In the rows, zero is written as 128.
120; 135; 53; 134; 163; 123; 136; 146; 93; 154; 141; 97; 147; 101; 141; 93; 153; 90; 106; 145; 102; 156; 148; 187; 112; 144; 157; 194; 152; 76; 117; 93; 120; 187; 175; 102; 116	fesa
170; 136; 69; 151; 164; 180; 60; 153; 82; 114; 142; 143; 138; 171; 145; 143; 124; 122; 116; 108; 163; 79; 116; 111; 80; 118; 126; 147; 162; 51; 99; 134; 47; 125; 136; 143; 139	zopit
183; 107; 82; 169; 154; 182; 101; 152; 109; 128; 149; 134; 132; 128; 149; 170; 123; 125; 128; 98; 142; 93; 99; 115; 82; 146; 132; 155; 172; 55; 119; 137; 90; 97; 139; 158; 130	vozo
177; 130; 63; 154; 168; 177; 65; 155; 87; 118; 147; 143; 134; 167; 140; 146; 135; 127; 109; 102; 162; 74; 112; 105; 82; 120; 122; 150; 163; 52; 98; 137; 49; 120; 132; 144; 134	Mapod
180; 101; 84; 167; 158; 157; 94; 147; 118; 125; 147; 145; 140; 131; 152; 161; 124; 134; 134; 111; 135; 95; 95; 111; 84; 143; 127; 153; 172; 60; 128; 129; 96; 88; 149; 157; 136	ful
128; 135; 47; 140; 160; 124; 129; 147; 95; 144; 133; 93; 144; 117; 139; 90; 157; 92; 112; 149; 101; 149; 148; 197; 115; 144; 162; 197; 154; 82; 115; 104; 110; 196; 170; 81; 115	rofa
122; 147; 52; 116; 139; 139; 115; 153; 87; 136; 131; 106; 150; 90; 150; 105; 151; 87; 107; 134; 119; 137; 127; 176; 119; 159; 147; 195; 155; 69; 136; 99; 99; 187; 177; 91; 114	Mas
163; 120; 29; 133; 149; 196; 86; 165; 86; 135; 121; 134; 132; 162; 146; 182; 94; 109; 104; 85; 117; 87; 152; 121; 94; 139; 130; 152; 155; 42; 106; 142; 76; 128; 139; 149; 131	nin
172; 126; 59; 145; 173; 181; 54; 154; 79; 120; 138; 139; 135; 178; 143; 135; 123; 126; 110; 106; 165; 70; 126; 109; 83; 121; 122; 154; 154; 55; 98; 136; 50; 130; 124; 146; 137	Mapod
127; 134; 47; 132; 159; 125; 141; 148; 100; 144; 129; 97; 145; 101; 134; 99; 152; 93; 111; 146; 105; 152; 142; 182; 115; 145; 160; 196; 157; 81; 123; 92; 111; 182; 172; 82; 119	ful
155; 117; 23; 135; 151; 202; 87; 163; 85; 128; 119; 132; 140; 162; 152; 180; 98; 107; 104; 99; 102; 95; 147; 131; 100; 146; 139; 151; 162; 39; 105; 141; 82; 121; 144; 157; 125	zopit
155; 109; 31; 128; 155; 198; 86; 163; 92; 128; 122; 134; 144; 157; 158; 173; 96; 113; 111; 93; 106; 99; 142; 123; 98; 143; 135; 156; 156; 48; 107; 139; 91; 109; 141; 163; 130	simi
168; 96; 80; 158; 165; 170; 79; 146; 119; 128; 135; 142; 141; 142; 161; 155; 115; 118; 122; 121; 142; 97; 102; 102; 88; 146; 142; 156; 166; 58; 123; 124; 103; 90; 141; 166; 137	kapi
131; 150; 66; 122; 141; 140; 117; 149; 90; 142; 138; 105; 151; 88; 148; 97; 160; 90; 121; 140; 126; 138; 126; 173; 117; 157; 147; 204; 162; 62; 135; 96; 93; 191; 170; 87; 112	vozo
123; 144; 57; 123; 142; 138; 119; 154; 84; 136; 128; 109; 148; 85; 156; 116; 150; 95; 108; 132; 115; 141; 120; 166; 124; 164; 152; 196; 155; 65; 135; 94; 113; 183; 174; 92; 112	Mas
178; 137; 67; 155; 173; 172; 62; 149; 85; 116; 138; 146; 134; 173; 149; 139; 130; 127; 116; 110; 169; 80; 114; 103; 86; 115; 132; 154; 156; 47; 97; 136; 49; 119; 129; 139; 135	kapi
126; 132; 44; 125; 164; 125; 117; 147; 93; 148; 134; 90; 149; 107; 153; 83; 159; 90; 116; 156; 101; 153; 146; 185; 105; 158; 166; 203; 162; 71; 114; 89; 111; 175; 177; 93; 117	zopit
159; 108; 27; 131; 146; 188; 86; 169; 92; 130; 121; 132; 140; 161; 149; 190; 87; 113; 96; 82; 108; 89; 140; 124; 92; 148; 134; 146; 155; 47; 112; 144; 93; 118; 141; 165; 128	nin
120; 134; 41; 129; 160; 129; 131; 148; 97; 146; 134; 100; 141; 107; 137; 98; 156; 92; 102; 142; 106; 147; 141; 188; 109; 150; 151; 198; 155; 75; 116; 97; 104; 199; 173; 87; 116	Mapod
174; 133; 69; 153; 169; 167; 62; 148; 78; 116; 145; 143; 135; 166; 148; 141; 126; 131; 113; 107; 176; 76; 111; 99; 78; 113; 121; 147; 160; 57; 93; 138; 47; 127; 125; 142; 140	Mas
116; 136; 14; 116; 130; 147; 102; 138; 83; 136; 134; 98; 165; 125; 147; 90; 158; 95; 115; 147; 114; 131; 131; 170; 127; 137; 160; 204; 155; 87; 121; 110; 91; 192; 163; 81; 123	ful
170; 110; 82; 167; 156; 188; 93; 152; 112; 129; 144; 139; 131; 135; 145; 177; 117; 113; 118; 105; 135; 86; 100; 103; 88; 148; 129; 150; 170; 54; 123; 132; 91; 106; 147; 157; 134	Mapod
124; 150; 16; 126; 142; 147; 95; 137; 80; 142; 126; 92; 158; 134; 146; 94; 170; 88; 108; 152; 111; 133; 130; 184; 124; 133; 155; 201; 154; 81; 119; 109; 88; 206; 154; 75; 119	rofa
171; 104; 65; 153; 163; 192; 89; 156; 108; 135; 139; 140; 136; 143; 150; 175; 113; 110; 123; 119; 130; 99; 118; 108; 98; 146; 140; 157; 156; 61; 113; 136; 96; 94; 140; 158; 136	ful
186; 132; 73; 165; 171; 168; 67; 148; 77; 117; 141; 142; 144; 175; 144; 145; 136; 129; 117; 114; 165; 72; 112; 102; 88; 112; 118; 150; 157; 59; 99; 145; 49; 133; 127; 142; 134	rofa
120; 131; 58; 125; 164; 124; 129; 147; 103; 144; 132; 100; 141; 109; 146; 85; 148; 89; 113; 149; 103; 155; 148; 189; 113; 149; 168; 203; 149; 74; 119; 95; 116; 185; 174; 90; 118	kapi
181; 132; 64; 157; 171; 182; 55; 156; 82; 119; 138; 141; 136; 179; 141; 139; 135; 124; 114; 115; 161; 78; 123; 104; 90; 114; 123; 150; 151; 63; 101; 142; 51; 121; 122; 138; 141	rofa
129; 148; 48; 123; 140; 148; 119; 149; 86; 144; 131; 107; 151; 90; 149; 102; 159; 94; 107; 125; 116; 141; 117; 177; 117; 156; 151; 190; 159; 69; 138; 91; 114; 182; 169; 95; 115	fesa
116; 146; 14; 117; 132; 145; 97; 139; 85; 138; 138; 95; 160; 124; 147; 80; 165; 91; 112; 149; 114; 132; 136; 184; 124; 131; 161; 202; 155; 80; 123; 98; 100; 191; 164; 88; 121	fesa
142; 154; 41; 131; 140; 144; 131; 149; 86; 140; 132; 105; 152; 98; 141; 102; 159; 88; 116; 124; 114; 135; 118; 182; 117; 154; 145; 198; 161; 63; 132; 101; 89; 192; 171; 87; 108	Gadu
186; 130; 60; 154; 176; 165; 76; 146; 83; 114; 143; 139; 137; 164; 142; 138; 132; 134; 115; 103; 168; 75; 109; 103; 75; 112; 120; 143; 163; 57; 103; 144; 48; 121; 129; 142; 141	ful
176; 107; 81; 163; 162; 185; 91; 151; 113; 127; 141; 145; 137; 145; 149; 166; 114; 118; 139; 113; 141; 91; 104; 111; 88; 147; 131; 158; 165; 59; 115; 132; 93; 93; 145; 155; 134	simi
133; 144; 60; 120; 136; 154; 112; 156; 90; 139; 131; 101; 147; 90; 146; 95; 160; 96; 115; 128; 119; 142; 129; 176; 118; 160; 149; 202; 160; 68; 140; 101; 105; 178; 167; 89; 114	vozo
153; 108; 33; 128; 155; 202; 86; 166; 93; 133; 125; 138; 136; 155; 156; 178; 97; 113; 101; 93; 109; 90; 144; 119; 96; 150; 136; 155; 162; 41; 106; 133; 90; 118; 140; 163; 127	Mapod
157; 115; 40; 142; 151; 191; 89; 167; 92; 131; 117; 127; 139; 158; 145; 183; 94; 111; 97; 90; 103; 89; 142; 127; 100; 145; 136; 144; 161; 50; 115; 143; 88; 124; 139; 157; 128	rofa
169; 127; 72; 152; 164; 173; 65; 151; 81; 110; 143; 145; 146; 170; 142; 151; 122; 130; 120; 106; 166; 73; 107; 99; 88; 115; 122; 149; 162; 58; 99; 144; 51; 127; 133; 139; 139	simi
176; 100; 86; 172; 148; 175; 91; 151; 120; 134; 148; 137; 134; 130; 146; 170; 115; 120; 120; 107; 137; 93; 100; 111; 89; 144; 137; 148; 167; 59; 126; 127; 106; 90; 145; 170; 139	fesa
136; 147; 64; 128; 139; 142; 122; 142; 79; 137; 135; 103; 161; 87; 150; 90; 161; 95; 128; 124; 107; 138; 122; 179; 117; 155; 139; 201; 158; 73; 128; 108; 101; 185; 167; 90; 112	simi
173; 135; 72; 169; 160; 180; 66; 158; 87; 114; 154; 149; 134; 164; 136; 146; 121; 127; 125; 101; 165; 73; 109; 102; 84; 117; 125; 149; 160; 58; 102; 136; 52; 118; 130; 142; 141	Gadu
120; 144; 29; 119; 141; 139; 102; 133; 81; 134; 130; 100; 161; 132; 144; 70; 163; 93; 117; 154; 121; 137; 138; 173; 124; 129; 158; 204; 156; 85; 121; 112; 90; 196; 157; 73; 121	ful
164; 94; 87; 167; 160; 170; 86; 152; 114; 127; 154; 142; 142; 143; 156; 152; 108; 119; 133; 113; 135; 98; 108; 105; 84; 149; 141; 157; 165; 60; 120; 127; 105; 85; 147; 173; 137	Gadu
161; 114; 28; 133; 151; 201; 94; 166; 93; 125; 119; 130; 135; 161; 144; 179; 94; 114; 106; 93; 106; 91; 146; 118; 97; 141; 137; 149; 161; 49; 110; 151; 86; 115; 141; 152; 134	ful
126; 149; 48; 113; 150; 125; 104; 149; 79; 140; 126; 99; 156; 103; 157; 89; 162; 92; 109; 134; 117; 147; 130; 182; 118; 157; 143; 200; 146; 67; 130; 97; 100; 181; 174; 96; 108	Mas
159; 116; 31; 141; 143; 214; 101; 165; 95; 128; 122; 138; 134; 150; 144; 203; 90; 113; 112; 83; 108; 86; 131; 119; 98; 144; 130; 150; 165; 46; 108; 149; 81; 125; 144; 148; 132	simi
171; 103; 77; 164; 149; 178; 80; 151; 113; 129; 149; 148; 139; 139; 151; 175; 119; 121; 123; 110; 143; 90; 100; 100; 85; 139; 129; 152; 164; 65; 126; 127; 100; 91; 142; 161; 139	nin
170; 103; 72; 161; 163; 194; 87; 153; 105; 134; 140; 137; 135; 142; 155; 170; 118; 110; 123; 120; 123; 103; 115; 114; 94; 153; 147; 161; 158; 55; 112; 126; 101; 87; 139; 161; 133	zopit
128; 144; 56; 115; 149; 148; 121; 150; 82; 138; 134; 108; 155; 93; 148; 97; 155; 94; 116; 126; 117; 139; 119; 180; 121; 160; 151; 196; 158; 71; 132; 101; 101; 184; 169; 86; 113	simi
171; 108; 74; 175; 153; 184; 93; 150; 109; 121; 149; 146; 138; 138; 148; 160; 114; 117; 132; 111; 138; 94; 100; 107; 84; 149; 129; 152; 168; 60; 120; 133; 96; 93; 144; 165; 137	Gadu
114; 137; 22; 117; 131; 148; 101; 146; 83; 132; 129; 92; 159; 122; 146; 89; 156; 94; 117; 140; 115; 130; 137; 179; 126; 140; 159; 207; 156; 81; 130; 109; 96; 196; 157; 76; 115	vozo
140; 159; 54; 122; 135; 157; 123; 150; 84; 134; 128; 107; 148; 99; 136; 101; 161; 87; 118; 132; 109; 134; 131; 182; 124; 152; 147; 197; 156; 65; 128; 114; 93; 185; 164; 78; 112	ful
176; 103; 85; 160; 152; 178; 87; 145; 109; 130; 153; 147; 138; 143; 148; 168; 121; 122; 127; 111; 143; 86; 101; 104; 81; 140; 125; 155; 164; 64; 123; 134; 90; 100; 139; 154; 140	nin
115; 143; 21; 122; 138; 146; 90; 143; 82; 133; 133; 97; 163; 137; 151; 83; 166; 86; 117; 145; 116; 132; 132; 181; 130; 134; 155; 200; 146; 87; 125; 113; 89; 197; 165; 80; 121	rofa
135; 155; 75; 140; 132; 151; 114; 149; 86; 133; 131; 100; 150; 91; 141; 109; 161; 90; 114; 123; 107; 134; 111; 181; 114; 158; 148; 191; 159; 64; 135; 104; 104; 177; 167; 93; 113	zopit
167; 128; 67; 147; 171; 179; 54; 153; 83; 115; 149; 145; 144; 178; 142; 142; 126; 125; 122; 114; 171; 74; 117; 108; 88; 113; 127; 158; 148; 59; 91; 138; 47; 117; 128; 144; 140	simi
176; 132; 76; 156; 170; 168; 60; 149; 88; 120; 144; 148; 138; 170; 139; 137; 135; 132; 115; 103; 173; 74; 108; 105; 84; 115; 121; 148; 162; 52; 105; 142; 40; 116; 132; 138; 135	kapi
150; 108; 35; 136; 153; 188; 90; 168; 82; 130; 117; 125; 145; 150; 156; 185; 90; 118; 97; 79; 99; 99; 136; 131; 95; 155; 137; 143; 163; 44; 112; 134; 95; 114; 150; 170; 124	zopit
116; 145; 66; 118; 145; 139; 110; 150; 86; 139; 131; 108; 160; 91; 150; 92; 159; 88; 111; 131; 108; 141; 124; 176; 112; 167; 145; 192; 159; 64; 140; 93; 104; 174; 175; 98; 112	zopit
158; 116; 16; 133; 139; 211; 93; 160; 85; 135; 123; 139; 138; 164; 147; 195; 93; 107; 103; 83; 113; 85; 140; 120; 98; 142; 129; 153; 153; 47; 107; 149; 79; 131; 137; 151; 129	nin
181; 132; 60; 153; 163; 168; 64; 144; 74; 118; 151; 143; 143; 174; 144; 138; 135; 127; 114; 109; 168; 76; 118; 106; 79; 113; 118; 156; 151; 60; 97; 145; 49; 127; 129; 143; 136	nin
148; 116; 19; 135; 151; 221; 92; 173; 88; 130; 124; 134; 133; 163; 138; 188; 89; 105; 99; 86; 108; 91; 141; 119; 100; 149; 138; 146; 158; 46; 106; 143; 83; 118; 135; 154; 133	Gadu
148; 116; 38; 129; 158; 190; 89; 166; 87; 127; 126; 128; 132; 151; 154; 180; 93; 114; 100; 96; 114; 94; 144; 125; 91; 147; 137; 149; 159; 48; 105; 133; 90; 118; 144; 159; 131	Mas
166; 119; 27; 143; 145; 189; 99; 165; 94; 132; 125; 133; 132; 149; 144; 184; 101; 122; 99; 79; 107; 91; 134; 130; 93; 140; 134; 141; 168; 39; 112; 141; 87; 119; 144; 156; 128	fesa
164; 94; 98; 167; 166; 153; 79; 146; 114; 119; 148; 143; 147; 130; 162; 151; 122; 123; 126; 126; 139; 97; 100; 109; 79; 152; 138; 155; 166; 58; 129; 116; 106; 80; 150; 172; 135	zopit
184; 134; 76; 165; 170; 173; 61; 144; 77; 114; 143; 140; 139; 170; 141; 132; 136; 135; 118; 103; 171; 73; 104; 118; 75; 114; 119; 140; 171; 52; 105; 139; 48; 122; 128; 144; 134	zopit
148; 118; 30; 132; 156; 200; 90; 165; 91; 134; 120; 136; 137; 159; 151; 181; 95; 109; 100; 84; 111; 91; 146; 128; 101; 148; 140; 154; 153; 36; 104; 145; 79; 119; 146; 157; 121	kapi
124; 132; 53; 139; 152; 126; 140; 153; 100; 140; 134; 95; 147; 106; 136; 107; 153; 92; 104; 139; 92; 147; 140; 194; 116; 148; 161; 193; 153; 84; 124; 102; 118; 186; 174; 89; 114	rofa
131; 132; 52; 135; 159; 127; 142; 139; 100; 137; 137; 102; 145; 108; 129; 86; 159; 97; 111; 146; 118; 149; 132; 185; 109; 135; 152; 189; 159; 83; 118; 104; 102; 190; 168; 84; 124	ful
115; 137; 59; 130; 157; 138; 138; 150; 104; 144; 133; 99; 143; 109; 140; 105; 148; 84; 110; 143; 100; 148; 146; 186; 115; 146; 169; 201; 152; 75; 116; 99; 116; 184; 178; 89; 113	kapi
170; 132; 68; 161; 165; 175; 55; 149; 81; 118; 144; 142; 142; 171; 141; 147; 132; 127; 119; 115; 162; 74; 112; 114; 82; 117; 122; 149; 163; 53; 99; 137; 48; 125; 132; 142; 135	zopit
186; 127; 65; 157; 158; 164; 58; 149; 80; 120; 145; 147; 142; 174; 142; 148; 128; 135; 115; 101; 169; 70; 110; 100; 81; 109; 117; 145; 163; 57; 100; 141; 50; 126; 124; 143; 138	nin
127; 146; 51; 120; 147; 131; 112; 146; 79; 136; 128; 102; 154; 100; 156; 104; 156; 94; 112; 141; 117; 138; 120; 170; 119; 157; 145; 199; 152; 69; 131; 101; 105; 193; 171; 91; 112	Mas
175; 101; 81; 167; 149; 181; 85; 152; 109; 126; 144; 137; 136; 133; 150; 170; 118; 124; 126; 112; 144; 97; 103; 103; 89; 147; 130; 158; 167; 61; 125; 133; 91; 94; 139; 160; 136	vozo
168; 133; 67; 155; 168; 174; 64; 144; 89; 115; 138; 150; 139; 171; 146; 151; 127; 124; 112; 120; 173; 75; 106; 99; 85; 118; 129; 152; 162; 50; 104; 138; 50; 130; 134; 139; 136	kapi
119; 133; 47; 135; 167; 133; 137; 143; 103; 149; 126; 105; 138; 113; 132; 94; 153; 88; 104; 143; 113; 156; 146; 182; 112; 144; 156; 197; 147; 73; 114; 98; 101; 187; 168; 82; 120	kapi
136; 153; 72; 126; 143; 135; 107; 148; 87; 133; 130; 103; 154; 94; 146; 88; 170; 92; 114; 133; 112; 139; 118; 184; 113; 155; 144; 191; 164; 59; 139; 100; 100; 182; 172; 90; 111	zopit
117; 144; 66; 121; 140; 141; 109; 146; 82; 138; 135; 109; 152; 92; 156; 99; 150; 92; 112; 131; 123; 139; 124; 167; 117; 162; 145; 199; 149; 69; 131; 103; 104; 187; 173; 96; 116	Mas
162; 120; 17; 126; 155; 199; 105; 166; 91; 130; 117; 133; 136; 160; 149; 183; 91; 111; 102; 84; 105; 93; 140; 126; 97; 143; 139; 145; 164; 46; 111; 150; 82; 124; 143; 152; 126	ful
120; 135; 44; 138; 161; 135; 147; 153; 98; 141; 142; 101; 138; 103; 131; 95; 146; 91; 112; 139; 104; 150; 142; 187; 106; 149; 163; 193; 161; 79; 118; 93; 112; 186; 174; 84; 120	Gadu
126; 144; 60; 119; 142; 153; 103; 150; 85; 144; 131; 102; 153; 97; 147; 101; 161; 86; 105; 138; 100; 143; 127; 189; 119; 164; 151; 196; 154; 62; 135; 103; 105; 176; 165; 101; 114	zopit
119; 137; 48; 124; 168; 115; 126; 145; 90; 141; 134; 90; 141; 106; 151; 81; 154; 91; 113; 149; 113; 154; 151; 188; 106; 150; 160; 205; 146; 78; 116; 91; 111; 185; 176; 86; 116	Mas
165; 112; 68; 161; 165; 161; 85; 153; 106; 126; 137; 139; 131; 144; 156; 173; 112; 121; 119; 117; 146; 96; 107; 103; 84; 148; 132; 159; 156; 59; 117; 125; 89; 104; 152; 153; 135	Mas
